Below are the code and all the weights of a small trained network. Each question names an input and a class and asks about switching units off, where a switched-off unit gives its printed mean instead of its output.

import numpy as np


def w(rows, s, z=0):
    codes = np.array(rows[::2]) - 128.0
    scale = np.full(codes.shape[1], s)
    scale[-1] = z or s
    return codes * scale


def norm(h):
    return h / np.sqrt((h * h).mean(-1, keepdims=True) + 1e-5)


def f(y):
    return np.maximum(y, 0)


def log_softmax(a):
    a = a - a.max(-1, keepdims=True)
    return a - np.log(np.exp(a).sum(-1, keepdims=True))


def net(x, mask):
    res = np.array(x, float).reshape(1, 3) / 4 @ E
    u = 0
    for l in range(4):
        y = f(norm(res) @ A[l][:, :-1].T + A[l][:, -1])
        res = res + np.where(mask[u : u + 6], y, B[l][:, -1]) @ B[l][:, :-1]
        u += 6
    return log_softmax(norm(res)[-1] @ U[:, :-1].T + U[:, -1])


A, B = {}, {}
E = w([
[12,151,88,153,186],'x0',
[150,188,224,126,178],'x1',
[160,148,118,7,43],'x2',
],0.011)
A[0] = w([
[128,88,54,120,100,104],'L0N0',
[173,33,69,202,122,14],'L0N1',
[97,186,165,60,115,51],'L0N2',
[253,98,153,199,110,251],'L0N3',
[119,113,68,113,74,15],'L0N4',
[237,101,124,100,105,130],'L0N5',
],0.017,0.0032)
B[0] = w([
[115,30,142,153,161,194],'L0N0',
[186,132,178,146,4,207],'L0N1',
[169,205,90,127,205,181],'L0N2',
[180,54,148,92,205,252],'L0N3',
[103,66,114,74,152,179],'L0N4',
[64,173,124,232,80,235],'L0N5',
],0.02,0.012)
A[1] = w([
[82,73,14,44,88,1],'L1N0',
[78,158,44,33,143,84],'L1N1',
[147,149,97,38,88,104],'L1N2',
[138,93,59,100,160,101],'L1N3',
[61,43,44,233,9,138],'L1N4',
[86,251,187,192,167,175],'L1N5',
],0.017,0.0031)
B[1] = w([
[188,81,213,159,220,158],'L1N0',
[130,125,85,26,185,153],'L1N1',
[113,155,89,192,116,132],'L1N2',
[162,132,184,165,201,149],'L1N3',
[103,250,27,79,109,249],'L1N4',
[88,98,142,208,59,206],'L1N5',
],0.019,0.018)
A[2] = w([
[139,54,136,101,181,127],'L2N0',
[149,81,164,153,4,11],'L2N1',
[189,161,116,127,128,117],'L2N2',
[96,97,147,62,134,66],'L2N3',
[66,83,166,121,95,7],'L2N4',
[113,129,156,107,111,3],'L2N5',
],0.023,0.0024)
B[2] = w([
[121,100,107,94,168,206],'L2N0',
[94,153,145,254,133,252],'L2N1',
[117,122,163,115,77,177],'L2N2',
[86,125,133,124,178,142],'L2N3',
[126,119,115,120,98,154],'L2N4',
[129,137,128,126,118,128],'L2N5',
],0.036,0.011)
A[3] = w([
[96,250,89,76,139,115],'L3N0',
[115,155,151,108,127,4],'L3N1',
[40,170,98,119,150,156],'L3N2',
[111,134,106,143,173,88],'L3N3',
[161,174,155,108,132,51],'L3N4',
[96,109,132,74,122,54],'L3N5',
],0.025,0.0038)
B[3] = w([
[95,207,127,33,68,250],'L3N0',
[152,109,72,143,133,131],'L3N1',
[253,104,120,113,9,229],'L3N2',
[57,131,128,94,130,166],'L3N3',
[52,98,85,174,171,134],'L3N4',
[170,151,193,138,175,142],'L3N5',
],0.02,0.016)
U = w([
[92,113,194,242,74,228],'0',
[107,197,127,34,21,2],'1',
[118,49,190,65,245,180],'2',
],0.012,0.00078)

Each question gives the input, the list of numbers given to net, and the class t.
The units are the neurons (one row each of A and B). Each row of codes is followed by its name. A weight is (code - 128) times the scale printed after its matrix; where a second scale follows, it is the last column's (A, B and U).
mask holds one flag per neuron, layer by layer. A switched-off neuron (its flag False) gives its mean, the last column of its row in B, instead of its output. The means were averaged over made-up inputs and are rounded, as every weight is.
A unit's drop is (log p(t) with every unit on - log p(t) with that unit switched off) / (log p(t) with every unit on - log p(t) with every unit switched off).
unit that matters most: the unit with the biggest drop
k most important neurons: the k neurons with the biggest drops, biggest first
top k neurons in layer l: the k neurons of layer l with the biggest drops, biggest first
drop when u is switched off: that unit's drop, to one decimal
input [-4,1,-1], class 2: unit that matters most	L0N3
input [8,-1,-7], class 1: 2 most important neurons	(L0N3 L0N2)
input [-5,-4,-2], class 0: 2 most important neurons	(L0N1 L0N3)
input [7,-1,1], class 2: top 2 neurons in layer 2	(L2N0 L2N1)
input [0,2,7], class 0: top 2 neurons in layer 0	(L0N5 L0N3)
input [0,7,2], class 0: top 2 neurons in layer 3	(L3N0 L3N2)
input [-8,7,-2], class 2: top 2 neurons in layer 0	(L0N3 L0N1)
input [2,0,-6], class 1: 2 most important neurons	(L0N3 L0N2)
input [-1,5,4], class 0: 2 most important neurons	(L1N5 L1N4)
input [-8,5,-2], class 2: 3 most important neurons	(L0N3 L0N1 L1N5)
input [1,-2,6], class 2: top 3 neurons in layer 0	(L0N4 L0N1 L0N2)
input [3,-2,-7], class 1: 2 most important neurons	(L1N4 L0N3)
input [-5,-5,-2], class 0: top 2 neurons in layer 0	(L0N1 L0N3)
input [-6,3,6], class 0: unit that matters most	L0N5
input [-8,-4,0], class 0: 3 most important neurons	(L0N1 L0N3 L0N5)
input [-5,7,5], class 0: 2 most important neurons	(L0N5 L1N4)
input [0,4,8], class 0: 3 most important neurons	(L1N5 L1N4 L0N5)
input [0,2,4], class 0: top 2 neurons in layer 1	(L1N5 L1N4)
input [1,0,6], class 2: top 3 neurons in layer 0	(L0N1 L0N4 L0N2)
input [3,-4,-6], class 1: unit that matters most	L1N4
input [6,-3,-8], class 1: drop when L1N4 is switched off	0.5
input [7,-3,-8], class 1: drop when L1N4 is switched off	0.3
input [5,-3,-7], class 1: drop when L3N5 is switched off	0.0
input [3,-7,2], class 2: drop when L0N4 is switched off	0.9
